[  4 -13  -2 -15  -6  -3   2  20  18 -23   6  -1  13  -2  -5  12  10   8
 -20 -13   5  15  -1   0  14  -4  -3  -3  -9  13  -2  27  -2  20  13 -32
  -7  10 -11   0  -5 -37  10  21  24  10] : 3
[-11  22  28  -8  -1  -4   6  29  11  -6  15   4   4   3 -17   9   2  -7
  -5   2  -6  10 -14   0  12 -21   0  24 -37 -11  -8  -2  11 -13  15 -21
   3  12  -5   7  -9 -21   5   1   4  29] : 0
[-18 -14   7  -9   2  13   1   5  37  23  10  15   7  -7  -5  -7  -7 -32
  22 -16 -14  37  -4   1  16   2   3  41 -16  15 -15  -3   6 -33   6   7
   5  38   5   6  -1  -7   0  11  -1 -44] : 2
[  0 -24 -33 -23   3   0  -1   5   2 -17   9   2 -15   8  30  -1   8   8
 -62   7  -5  19   7   5  32  17  -7  -7   9  39   3  20 -16   7  -5 -11
 -10 -11  -7   3  -8 -14  -1  18  17 -10] : 3
[ 18  -4  24   8   2  10   4 -19  15  -3   5  -4 -27  -7   5   4 -14   3
  52  14  14   0   2  -2  15 -14  -5  38  -8  23 -11   4  -1 -35   5  34
 -14   1   8  -4   0 -18  -9  -9   1 -25] : 2
[-35 -22  -5   4  10   5  -5  16   0  38   4  13  13   5  12 -37 -33 -43
 -52   2 -24  33   3  -8  -3  12  -9  33 -42  18   0 -18  -3 -34   3  -2
   6   2  32   6 -12   2   1  24  18 -33] : 2
[-13  12  38  -1   5  -4  -2  10  39 -12  16  -2   0   0 -17  18   1  -5
  -1   4   1  10  -7  -2  19 -20 -11  32 -39 -15 -13   1  -5 -24  21 -14
  11   9  14   5  -2 -28   7   6   3  13] : 0
[  6  -4   9   6  -1   2   2   1  -9   6   1 -14   0 -11   0  17 -13 -26
  48  -2   5   0  -4 -11  -2 -22  -3  -3 -26  -7  -6 -28  -2  -5   5  -6
   2  -5   5  -1  -6  -5  -3 -15  -3 -17] : 2
[-14   8  23   0   3   0  -1  11  -6   5  -4  19  -2 -20 -15   1  -6  -5
 -22   9  -2  17  -4  -4   9   2  -3  10 -36  10   2 -11  -3 -17  21 -17
   5  10   5   7  -7  -3   8  14  -3   5] : 0
[-30  -2  23  21   8   3  -1  14 -14  16  10  10  13   7  -6   8  -7 -13
 -53   0  -5  25  -5   9  -2   3  -1   2 -53  13   0 -12  -9 -25  18 -24
  -8  12  13  -1   0  -4   6  43  12 -14] : 0
[-39   8  21   5  17  -2  -1   9  31  31  27   9  21  12  -9   3 -18 -15
 -23   8  -7  21   2  22   0 -13   5  30 -57 -28  -1  -6   4 -35  10   1
  12  -2  22   6  -3   8   3 -31   3  12] : 1
[ -6   7  13   1 -11  -5   7  11 -17  -9   5  -4  -4  14   1  25  -2 -31
 -31   5   9   8  -4   0   4 -29  14   0 -69 -10   1  -7   1  -1  17  -9
   9   9  13   9  12 -14   6  14   7  21] : 1
[-22  32  19   3  13 -15  -5   7 -13  25  11   3   9  26 -14   7 -10  18
 -24   2  -9   1   6  -7   1  -2  16  -8 -40 -17   6 -33   7 -41   5   7
   4 -11  19  -3   3  11   7  -6  -4   4] : 1
[  9 -19   5 -22  -1  -5 -11  15  18 -23  19  -6  -2  -4   7  -4   7  -7
  -4   3   5   4  -7   1  15  -6  -6   9  -1  31  -9  21  -2  11   7  -2
  -3  -1 -17  -7  10 -10   0  16  11   6] : 3
[  5  10  24  -7   9 -14  10   7 -30  -9   1  -3   2  10  11  22   5  11
 -76  11   3  10  -6   5  11  21  -2  -4 -37  30   3  -6  -4 -32  34 -24
  -4  14   0  -4   9 -25  12  16  22   6] : 0
[ -7  14  44 -16   8   2  -5   6  13  -3  12  -2  -2   7 -23   2  -1 -10
 -17 -10   1  10  -7   8 -18  -3  16  10 -51 -16  -6   1   1 -22  17  -6
   9   5  11   5  -2 -13   2   4   1  23] : 0
[ 11   3  15 -19   1  -9   6  -8 -27   5   5   5 -16   4  -5  26  -1 -25
  11   8  13   6   9  -2   5  -1  -1  -2 -44  -6  -8 -14   1  20   3   7
   2   3   6   3   5  -5  -1 -14   0   2] : 1
[-13   6  35   2  -3  11  -3  12   6   2   0   4  17   6 -15  12  16 -29
 -27  -2  -5  12   1  -6   4   1   9 -10 -58 -10 -12  -8   5 -16  18  -6
   6  13 -10 -10  -4   2  -3   9   2  18] : 0
[-30  -2  26   3  -4   1   4  17 -22  12   2  -8  19  -7  -3  -4  -5  -5
 -66   3  -7  28   2   7  -3   5  -3  -4 -50  34  -6 -12  -4 -33  21 -17
   2  10  13   7  -1  -4   6  17  10  -9] : 0
[-16  -4 -20 -13  -7   2  16   1  22 -26  -2   4  23  -2   5   6   8  -9
 -45  -5  -6   1   2 -16  18   0 -12 -26  12  -8  -8  12   0  16   8 -25
  -4   1 -10  -4   0 -19  -9  20   6  10] : 3
[ 18  22  26  -2  10  -6  13  -6 -43 -31 -10 -10 -16   6  -7  -3  19   8
 -16   5  11  -7 -36   3   5  -2   2 -28 -41   9  -2   1   2  -3  29 -26
   2   3  -4  -1   4 -25  -3   1   2   7] : 0
[ 27   1   7  -4   4 -10   7  -3 -32   6  -4  -3  -9  10   4  10  -5  -7
 -31   3  21  11   7   3  33  13   7  -5 -42  13  -7 -10  -1   1  10  -5
  12  -9  17   5  -3  -7   3   2  24 -13] : 1
[ 81  19  31   3   2  -3  -1 -10 -25 -24 -16  -4 -22  -4  -5  20  16  17
 -14   9  26  14 -10   3   8  -5  -8   9 -48   7  -3   8   5   2  30  -7
 -12  11 -10   0   5 -27   8  -1  -1  18] : 0
[ -3  -8 -17 -11  18   1  -3   1   1 -10   1  -6   7   8  17  -4   8  18
 -50   0   0   3  -3   1  10   4 -14  -4  -7  18   4  11  -2  26  18 -18
  -6  12  -8   1   3 -18  13  16  20  -8] : 3
[-39   4   8  28   4 -10   1  -2  38  34  22   4  18   0 -19   1   1 -32
   2   2 -10  27   4   5  12 -13  -4  48 -50   8  -3 -15 -11 -42   8  -1
   4  14  26   2  -1  -6  -4   7  14 -11] : 1
[ 10  15  22  -3   9  -5  -5  -8 -30 -12   8  -7 -24  10  14  24   4   8
  28  -2   6  -3   4  -7  14  33 -10   9 -24   7 -15 -22  -9  -3  18 -27
  14  12  11   1   8 -29   0  -5  19 -29] : 2
[-16 -14  -1   0  -1   8   8   5  -8  -8  12 -19  27   3   7  29 -10 -25
 -33  10   2  24  -6   6   5   1  -3   7 -69  17   9  -2   3  -4 -12  19
  -3  -3  18   4   4 -10  -4  13   8  14] : 1
[ -4 -14   1  -3  -4   2 -47  13 -17  -4   5  -8  -3  -7   2  19  -4 -33
 -16   8   2  28   3  -8   0   2  -1  13 -54  16   5 -10 -10  39  85  -4
   1  -1   5   2   0   8  -6   8   6 -11] : 1
[ -4  -5 -13  -9  -1  -8  -3  19  32 -17  14  -2  11   3   6   7  13  12
 -37   6  -2  11  -5  11  15 -10  -6  -1  -1   9 -13  25 -14  13  49 -15
   0   8 -23  -5   0 -19  14  19   6  17] : 3
[-14   1   3   2   8  -5 -12  -3   1  16  11 -15   0 -10  -9   4  -7  -8
 -32   6 -22  14   3   7  15  -2  -2  35 -30   8   3 -45  -8 -53   6  -4
   1   6  12  12  -4  -4   0  11  19 -15] : 1
[-13 -12   7   2   7  -7   0 -11 -38  17   6  17 -17   8  14  23 -25 -31
 -50  11  -5  20 -10  10  20   8   0  10 -69   9   5 -27  -1 -13  12  14
   4  -7  31  24   1   1 -15   1   6 -10] : 1
[-26   2  21   5  12   1   5   2 -11  11   6   0   6   3 -10 -14 -15 -37
 -35  12  -1  29   2  -5  -4   2  -4  13 -43   5   4 -15 -10 -20  10 -12
   8  15   9   1   3   7   7   5   6   3] : 0
[ -9  -3  21  -9  -1  -5  -3  21  28 -11  11  -7  20  13 -17  15   2  -8
 -41  10   3  12   1 -13  17  11  -6  14 -77   7  -4   2  -4   9  27 -34
   4   4   2  -4   7 -37   6   9  10  21] : 1
[ 16  16  29  11   0  -7   6  -7 -39 -20   5 -10 -28   5  -1  18   7   2
 -28  17  14   6  -1   8  -6  -1  -6 -15 -49  15  -3   1   0   2  20 -14
   2   9  -8  -3  -2 -63   9  -6   8   8] : 0
